[ 0.11  0.61 -0.60  0.57 -1.09  2.90 -0.15 -0.60 -0.41  3.74 -3.33  0.02
 -0.51 -1.20  0.77  1.57 -0.12  2.20 -0.40 -1.64  2.79  0.15  0.82 -1.05
 -0.64 -0.11  2.07  1.55  0.65  1.21 -0.04  1.02 -1.61  1.07 -1.60  0.23
 -0.32  0.73  0.42 -0.25  2.07 -1.96 -1.77 -0.69 -2.49 -1.22  1.68  0.47
  1.69  1.05  2.28 -0.56 -5.26  0.60 -1.46 -0.37 -0.55 -0.70 -1.71 -0.35
 -0.43  1.08 -0.63 -2.59 -2.34  0.47  1.45  0.28 -0.05 -0.50  0.82]
Cg > (57)
[ 0.94  1.01 -3.57 -1.06 -0.79  0.75 -1.45  0.29  0.34 -3.66  0.09  0.87
  0.03 -0.33 -0.50 -2.57  1.86 -0.36 -0.20  1.76 -2.41  0.42  0.62 -1.21
 -1.63  0.30  0.87  0.74  0.48  0.61 -0.73 -0.64 -0.01  1.86 -1.80  1.57
  0.04 -1.24  2.95 -1.16  1.64  0.54  1.29  0.90 -0.50  0.55 -0.40 -0.07
 -0.73 -1.54 -1.10  0.69 -1.03 -0.96  0.20  1.07  2.13 -1.73 -1.43 -0.73
  0.48 -0.18  0.77  0.57  2.68  0.93  1.22 -0.56  1.96  0.41  1.00]
Hh > (76)
[-2.85 -1.86  1.30  0.40  0.82 -2.07  1.00 -1.09 -1.25  2.16  1.41 -1.10
 -0.58  0.39  0.64  1.97 -0.89  0.17  1.46  0.23  0.82 -1.03 -0.92  0.32
 -0.24 -0.63 -2.80 -0.76 -1.96 -1.49 -0.56 -1.33  0.84 -1.66  3.56  1.57
 -0.52  1.58 -1.11  0.55 -1.62  0.90 -1.11  0.07  1.94  0.27  0.33 -0.57
 -1.05  1.20 -0.50 -0.48  2.33  0.48  1.18 -0.29 -3.12  1.06  3.05  1.72
  0.26  1.42 -0.22 -0.96  0.88 -2.84  0.84  2.61 -0.36  0.67 -2.07]
cl > (74)
[-1.41 -1.84  0.76  0.15  1.31 -1.86  0.55 -0.61  0.41 -1.16  2.66 -1.16
 -0.86  0.51  1.31  3.89 -1.07 -0.78  1.04  1.30  0.05 -0.80 -1.25 -1.01
 -1.28 -1.51 -2.36 -1.70 -1.49 -1.70  0.79 -0.94  2.50 -0.58  2.27  1.65
  1.30 -0.11 -3.10  0.77 -2.10  0.26  0.67 -0.89  2.45  1.24 -0.42  1.70
 -1.76 -0.30 -2.06  1.17  2.98  0.76 -0.17 -0.07 -0.25  1.48  2.36  2.84
 -0.21  2.83 -1.39  0.34  1.35 -2.10 -0.06  2.28  0.69  1.16 -2.13]
cl > (82)
[-2.15 -2.09  2.05  0.66  1.81 -1.98  1.37 -0.30 -0.10  1.44  2.43 -0.46
 -1.21  0.26 -0.58  3.58 -1.23 -0.57  1.27  0.03  0.83 -0.93 -2.21  0.20
 -0.94 -0.32 -3.37 -1.13 -2.28 -1.67  0.13 -1.09  2.00 -1.78  3.47  1.46
  0.18  0.30 -2.00  1.15 -2.33  0.96 -0.65 -0.02  2.79  1.64  0.13 -0.08
 -1.09  1.25 -1.74  1.07  2.78  1.30  1.19 -0.14 -2.56  2.09  2.72  3.08
 -0.30  2.47 -0.01 -0.63  1.44 -1.11  0.31  3.03  0.36  0.72 -3.52]
cl > (74)
[-0.31  0.01 -1.54  0.32 -0.57  2.26 -0.40 -0.63 -0.19  3.06 -2.86 -0.68
 -1.25 -2.16  0.95  2.66 -0.27  0.25  0.13 -1.13  3.65 -0.02  0.84 -1.83
 -2.13 -0.62  1.11  1.02  0.09  0.99  0.61  0.35 -0.34  1.56 -1.45  1.66
  0.27  2.28 -0.57  0.45  1.34 -2.10 -2.30 -2.05 -2.32 -0.91  1.57  1.83
  1.53  1.08  2.08  0.63 -5.64  1.39 -1.79 -0.57 -0.64  0.00 -1.92  1.93
 -0.79  2.75  0.02 -2.38 -2.50  0.62  2.53  0.84  0.01 -1.01  0.20]
Cg > (57)
[-2.59 -1.91  3.16  0.82  1.84 -2.99  1.28 -1.27 -0.12  0.78  4.31 -1.75
  0.01  0.89  1.24  5.17 -1.23 -0.38  4.64  1.08 -0.07 -1.60 -2.54  0.56
  0.08 -1.09 -4.25 -1.83 -2.50 -2.41  0.76 -0.51  2.77 -1.95  5.03  1.01
 -0.07  0.61 -4.67  0.76 -3.30  1.57  0.37  0.92  3.85  1.19  0.06 -0.69
 -1.99  0.79 -1.89  1.54  4.96  0.96  1.04 -0.30 -2.93  2.29  4.52  2.16
  0.57  1.91 -0.01 -0.24  2.28 -2.16 -0.47  3.86 -0.18  0.97 -3.75]
cl > (82)
[-0.46 -1.35 -5.68 -0.62  2.03  0.08  0.50  0.59  0.93 -4.00 -1.34  2.13
  1.56 -0.19 -0.34 -3.02  0.25 -0.19 -0.13  3.03 -0.68  0.32 -1.13 -2.02
 -0.94  1.18 -1.19  2.71  0.14 -0.93 -1.69 -1.34 -2.32  2.18 -1.82  3.11
 -0.25 -1.47  4.80 -1.75  1.67  0.87 -0.54  1.62 -1.05  1.84  0.72 -1.60
  0.96 -0.98 -0.77  3.55 -1.96 -1.37  0.89  1.53  2.08 -2.59 -1.19  1.71
  0.70  1.57  0.48 -0.59  0.82  0.94  2.27  0.55  2.40  1.72 -0.16]
Hh > (70)
[ 0.02  0.91 -1.87  0.81  0.40  1.57 -0.97 -0.36  0.35 -1.96 -0.48  0.44
  0.62  0.01  1.19  1.42  0.45 -0.44 -0.90  1.25 -0.57 -0.37  0.13 -1.26
  0.13 -0.74  0.85  1.27  0.45  0.26  0.08  1.41 -0.21  2.78 -1.59  1.51
 -0.40 -0.12  1.21 -1.58  1.19 -0.37  1.44  0.93 -0.50  1.13  0.82 -0.91
 -0.28 -1.29  0.18  1.74 -1.99 -0.37 -0.63  0.33  0.43 -1.79 -0.44 -0.25
  0.73  1.04 -0.02 -0.72  0.04 -0.35  1.10 -0.62  1.36  0.13  0.79]
Hh > (76)
[ 1.75  1.59 -2.07 -0.41 -0.14  2.27 -0.75  1.11  1.39 -2.89 -1.11  1.77
  0.78 -0.24  0.43 -1.39  0.67 -0.74 -1.18  2.25 -2.15  1.46 -0.16 -0.90
 -0.44 -0.18  1.37  0.71  0.74  0.78  0.16  0.91 -0.30  1.81 -1.85 -0.32
 -0.85 -2.02  3.09 -1.49  2.03  1.25  2.09  1.54 -0.74  0.46 -0.05 -1.08
  0.33 -1.96 -0.88  0.47 -0.82 -0.35  0.33  1.85  2.88 -0.80 -2.32 -0.83
 -0.40 -0.87  0.43  1.03  0.21  1.62  0.02 -1.87  1.00 -0.41  0.49]
Hh > (76)
[ 0.05 -0.47 -1.51  0.09 -0.90  1.83 -0.97 -1.37 -0.34  3.32 -1.46 -1.28
 -2.35 -1.28  1.58  6.01 -0.17  0.01  0.34 -0.96  2.82 -0.99  0.52 -3.02
 -2.72 -1.57  0.74  0.57 -0.15  0.81  1.18  0.21  0.69  2.20 -0.76  2.39
  0.86  3.02 -2.30  0.16 -1.55 -1.95 -1.70 -2.20 -1.26  0.27  1.30  2.22
  0.58  0.57  0.95  0.46 -4.05  1.25 -1.48 -0.61 -1.36  0.95 -0.58  2.44
 -0.43  3.86 -0.34 -1.91 -1.49 -0.94  2.30  1.36  0.69 -1.01 -0.62]
Cg > (60)
[-2.07 -0.91  1.63  0.19  0.74 -1.21  0.67 -1.07 -0.28  1.35  2.38  0.01
 -0.04  1.26  0.56  2.08 -0.87  0.43  0.72  0.94  0.21 -0.58 -0.67  0.57
  0.25 -0.55 -2.55 -0.43 -1.68 -1.26 -0.09 -0.76  1.43 -0.92  3.00  1.15
  0.47  0.08 -1.64  0.71 -1.69  1.03  0.15  1.38  2.15  0.76 -0.14 -1.06
 -1.45  0.51 -1.17  0.67  2.50  0.84  0.82  0.14 -2.63  1.12  2.69  1.36
 -0.19  1.25 -0.42 -0.77  1.27 -0.81  0.15  1.98  0.30  0.32 -2.06]
cl > (74)
[ 0.63  1.77  0.55  0.45 -1.67  2.51 -1.35 -0.59  0.18  5.99 -1.83 -0.11
 -2.83 -2.81  1.77  6.57 -0.76 -0.87  0.37 -0.83  3.88  1.17  0.24 -1.94
 -3.16 -2.16  0.56 -0.62 -0.89  0.78  2.04  1.04  1.79  0.41  0.42  0.96
 -0.18  1.34 -2.10  0.64  0.53 -1.64 -1.71 -1.56 -1.36 -0.28  1.20  2.46
  0.71  0.51  0.54 -0.80 -3.61  2.69 -1.33 -0.68 -1.10  2.39 -1.17  2.24
 -2.09  2.71  0.27 -2.22 -1.90  0.48  1.79  0.34 -0.22 -1.96 -1.19]
Cg > (60)
[-0.06  0.59 -0.95  0.30 -0.84  1.89 -0.58 -0.83  0.91  2.33 -1.72 -0.05
 -0.84 -1.49  1.18  3.58 -0.30  0.20  0.04  0.02  2.57 -0.69 -1.23 -2.16
 -1.61 -0.86  0.68  1.02 -0.30  0.53  0.44  0.47 -0.01  1.38 -0.86  1.61
 -0.37  0.87 -0.29 -0.39  0.64 -0.85 -0.98 -0.78 -1.33 -0.14  1.15  0.50
  0.65  0.27  0.95  0.92 -3.76  1.14 -1.31 -0.07 -0.76 -0.11 -0.25  1.37
 -0.51  2.47 -0.05 -1.70 -1.16 -0.06  1.97  0.68  0.79 -0.80 -0.17]
Cg > (57)
[ 1.58  0.18 -3.64  0.11  1.14  1.53  0.08  1.12  2.26 -2.08 -0.51  2.07
  0.86 -0.97  1.24  0.92  0.00 -1.21 -0.12  2.86  0.28  0.28 -1.25 -1.62
 -2.10  0.02 -0.27  0.88  0.07 -0.59  1.24  0.99 -0.55  2.38 -2.03  1.71
 -0.46 -1.56  2.17 -2.36  1.81  0.80  1.00  1.31 -0.40  1.95  0.44  0.57
  0.61 -1.54 -0.55  2.12 -1.92  0.14 -0.21  0.57  1.70 -0.44 -1.73  1.54
 -0.21  1.43  0.07 -0.63 -0.12  0.97  1.32 -0.51  2.18  0.32  0.01]
Hh > (70)
[-0.97 -0.90  1.73  0.80  1.04 -1.66  0.84 -1.12 -0.77  0.88  2.28 -1.40
 -0.57 -0.30  1.16  4.80 -0.70 -0.25  0.79  0.27  0.94 -1.52 -0.95 -0.55
 -0.12 -1.49 -2.13 -1.02 -1.67 -0.68  0.78  0.48  2.50 -0.38  2.66  1.06
  0.33  0.60 -3.71  0.43 -2.21  0.20 -0.12 -0.11  2.36  0.84  0.73  0.13
 -1.27 -1.86 -0.83  1.02  1.62  0.96  0.19 -0.68 -2.14  1.46  4.27  1.95
  0.69  2.22 -0.57 -0.40  0.90 -1.94  0.15  1.87  0.02  0.65 -1.98]
cl > (56)
[ 0.51  1.47 -1.75 -0.43 -1.08  1.88 -1.56 -1.32 -0.78 -2.53  0.62  0.66
  0.21  0.32  1.53  2.45  1.20 -1.51 -0.85  2.16 -2.03 -0.16  0.57 -2.05
 -0.89 -1.35  0.65  1.71 -0.14  0.46  0.02  0.93  1.52  2.79 -0.62  2.87
  0.60 -0.97  1.45 -1.79  1.08  0.21  2.48  2.14  0.66  0.73  0.97 -0.90
 -1.46 -1.59 -1.67  1.44 -1.55  0.18 -0.41  1.50  0.11 -2.09  0.04  0.05
  1.02  0.72  0.44 -0.81  0.36 -1.10  1.84 -1.21  3.06  0.05  0.49]
Hh > (64)
[ 2.12  1.38 -4.98 -0.98 -0.24  2.05 -1.21  2.16  2.33 -3.06 -1.44  3.23
  0.60 -0.95  0.12 -3.56  0.73 -1.28 -0.92  3.45 -2.08  2.39  0.29 -1.38
 -1.52  1.07  1.50  1.52  1.15 -0.20 -0.63 -0.09 -2.25  2.26 -2.59  0.55
 -0.86 -2.51  5.51 -1.99  2.97  0.91  1.27  1.29 -2.13  0.91 -0.18 -1.15
  1.40 -1.98 -1.09  0.54 -2.26 -0.36  0.42  1.42  3.57 -1.39 -4.19 -0.10
 -0.86 -1.25  1.68  0.02  0.34  2.25  1.90 -1.60  1.90  0.08  1.09]
Hh > (64)
[ 0.89  1.03 -4.86 -0.65 -0.99  2.49 -1.99 -0.39  0.23 -1.92 -1.70  1.73
 -0.12 -0.80  0.76 -0.10  1.19 -1.25 -0.98  2.05 -1.71  1.25  0.56 -2.90
 -1.92  0.11  0.98  2.03  0.24  0.62 -0.61 -0.20 -0.13  3.06 -1.54  3.24
 -0.50 -1.12  3.75 -1.92  2.78  0.11  1.22  1.60 -1.48  0.74  0.96 -0.54
 -0.30 -1.81 -1.35  1.15 -3.44 -0.18 -0.25  1.40  1.98 -2.08 -1.89 -0.48
 -0.07  0.72  0.80  0.95 -0.25  0.69  2.98 -0.99  2.97 -0.34  0.91]
Hh > (64)
[-1.36 -1.13  1.37  0.57  1.79 -1.79  1.25 -0.17  0.94  0.49  2.26  0.24
 -0.13  0.47  0.47  3.02 -0.69 -0.96  1.01  2.02 -0.21 -0.77 -1.46  0.21
 -0.61 -0.95 -2.50 -1.46 -1.58 -2.21  0.56  0.24  1.11 -0.55  3.68  1.20
  0.07 -0.26 -1.34 -0.23 -1.57  1.70  0.42  0.92  2.81  1.79  0.55 -0.84
 -0.94 -0.46 -1.51  1.51  3.07  0.59  1.05  0.43 -1.39  1.35  2.43  2.17
  0.33  1.55  0.03 -0.01  1.71 -0.99 -0.50  1.48  1.01  0.89 -2.94]
cl > (74)
[ 0.26  0.44 -3.55 -0.18 -0.13  2.55 -0.92  0.48  0.69  0.04 -2.83  2.45
 -0.01 -1.61  0.40 -1.44  0.21 -0.26 -0.56  1.89  0.59  1.57 -0.22 -2.04
 -1.49  1.12  0.22  2.24  0.09 -0.14 -0.56 -0.05 -1.59  2.09 -1.85  1.44
 -1.74 -0.32  4.14 -1.24  2.81  0.19 -0.27  1.18 -2.29  1.50  0.87 -1.37
  1.65 -0.33  0.28  1.21 -4.03  0.10 -0.04  1.13  1.13 -0.99 -2.64  0.75
 -0.20  0.78  0.72 -1.97 -0.82  1.64  2.76 -1.15  1.60 -0.43 -0.03]
Hh > (70)
[-2.39 -1.56  1.24  0.22  0.85 -1.27  0.41 -0.54  1.05  0.62  2.55 -0.34
 -0.65  0.67  0.56  2.43 -0.84 -0.54  1.00  1.90 -0.72 -0.53 -1.30 -0.26
 -0.96 -1.09 -3.09 -0.33 -2.49 -1.76 -0.21 -1.18  1.77 -0.63  3.83  1.70
 -0.21  0.26 -1.49  0.13 -1.37  1.37  0.02  1.06  2.58  1.42  0.68 -0.90
 -1.56  1.29 -2.04  1.26  2.55  1.04  0.59  0.10 -2.56  1.08  2.34  1.28
 -0.02  1.58 -0.05 -0.84  1.48 -0.79  0.95  2.44  1.02  0.38 -2.97]
cl > (74)
[ 2.48  2.23 -2.48 -1.10 -1.42  1.86 -1.81  1.11  1.84 -2.41 -0.79  1.99
 -0.76 -0.99  0.53  0.15  0.27 -1.80 -0.83  2.47 -2.55  2.16  0.34 -1.51
 -2.42 -0.27  0.81 -0.70  0.52  0.40  0.22  1.23  1.44  1.02 -1.03  0.73
 -0.06 -2.09  2.40 -1.12  1.35  1.11  1.50  0.37 -0.62  0.93 -0.58  0.26
  0.44 -2.37 -1.37 -0.44 -0.46  0.54  0.09  0.58  2.54  0.08 -2.45  0.09
 -1.21 -0.34  0.98  1.13 -0.23  1.64  0.25 -1.39  2.00 -0.70  0.74]
Hh > (76)
[-0.54  1.06 -4.58 -0.60 -1.70  2.19 -2.59 -1.50 -0.95 -2.77 -0.20  0.89
 -0.12  0.21  1.15  0.54  1.64 -1.13 -0.75  3.17 -2.29  0.51  0.59 -3.18
 -1.15 -0.54  0.16  3.35 -0.31  0.25 -1.32 -0.54  0.43  3.39 -0.98  4.19
 -0.50 -0.28  4.23 -2.18  1.69  0.24  2.06  2.91 -0.13  0.40  1.41 -0.93
 -1.11 -2.22 -1.89  2.12 -2.78 -0.34 -0.07  2.04  0.79 -3.23 -0.90  0.15
  0.82  0.88  0.58 -1.65  0.26  0.23  3.47 -0.63  3.94 -0.03  0.92]
Hh > (64)
[-1.45 -0.22  1.32  0.02 -0.85 -0.14 -0.52 -0.66  0.32  3.91  1.17 -1.03
 -2.35 -1.27  1.19  5.01 -1.28 -0.81  1.42  0.47  1.43 -0.33 -0.92 -0.51
 -2.19 -1.11 -2.47 -1.52 -2.31 -0.96  1.37 -0.41  2.56 -1.25  3.37  1.45
  0.22  1.02 -2.86  0.93 -1.57 -0.29 -1.16 -1.50  1.42  0.63 -0.36  1.00
 -0.23  0.21 -1.47 -0.36  0.69  2.41  0.19 -0.27 -1.61  2.77  1.59  2.92
 -0.66  2.66 -0.03 -1.98  0.48 -0.37  1.00  2.91  0.12 -0.49 -2.85]
cl > (74)
[-1.36 -1.51  1.19 -0.44  0.73 -1.34  0.69 -0.59  0.03  2.46  1.45 -1.87
 -1.81 -0.22 -0.19  1.99 -0.87 -0.04  1.67  0.41  1.21 -0.32 -1.05  0.19
 -0.99 -0.16 -2.75 -1.27 -1.87 -1.01  0.20 -1.70  0.50 -1.60  3.02  1.26
  0.92  0.59 -1.52  1.50 -1.52  0.46 -1.50 -0.89  1.76  0.80  0.34  0.56
 -0.30  1.23 -0.98  0.32  1.85  0.98  1.13 -0.66 -1.48  2.17  1.78  2.38
 -0.50  2.16  0.12 -0.90  0.91 -0.57  0.51  2.07 -0.14 -0.03 -2.45]
cl > (74)
[ 0.46  1.14 -2.43 -0.36 -0.30  1.24 -1.10 -0.17  0.22 -2.26 -0.70  0.72
 -0.25 -0.09  0.66  0.25  0.64 -0.30 -0.58  1.30 -1.11  0.93 -0.18 -2.03
 -0.94 -0.18  0.84  1.17  0.01  0.22 -0.51  0.11  0.10  1.95 -1.36  1.60
 -0.27 -0.42  1.90 -1.00  1.38  0.21  1.36  1.08 -0.41  0.46  0.13 -0.38
 -0.63 -1.45 -0.91  0.97 -1.58 -0.32 -0.21  1.18  0.92 -1.42 -1.02 -0.18
  0.40  0.32  0.27  0.85  0.37 -0.01  1.11 -0.56  1.77  0.15  0.02]
Hh > (76)
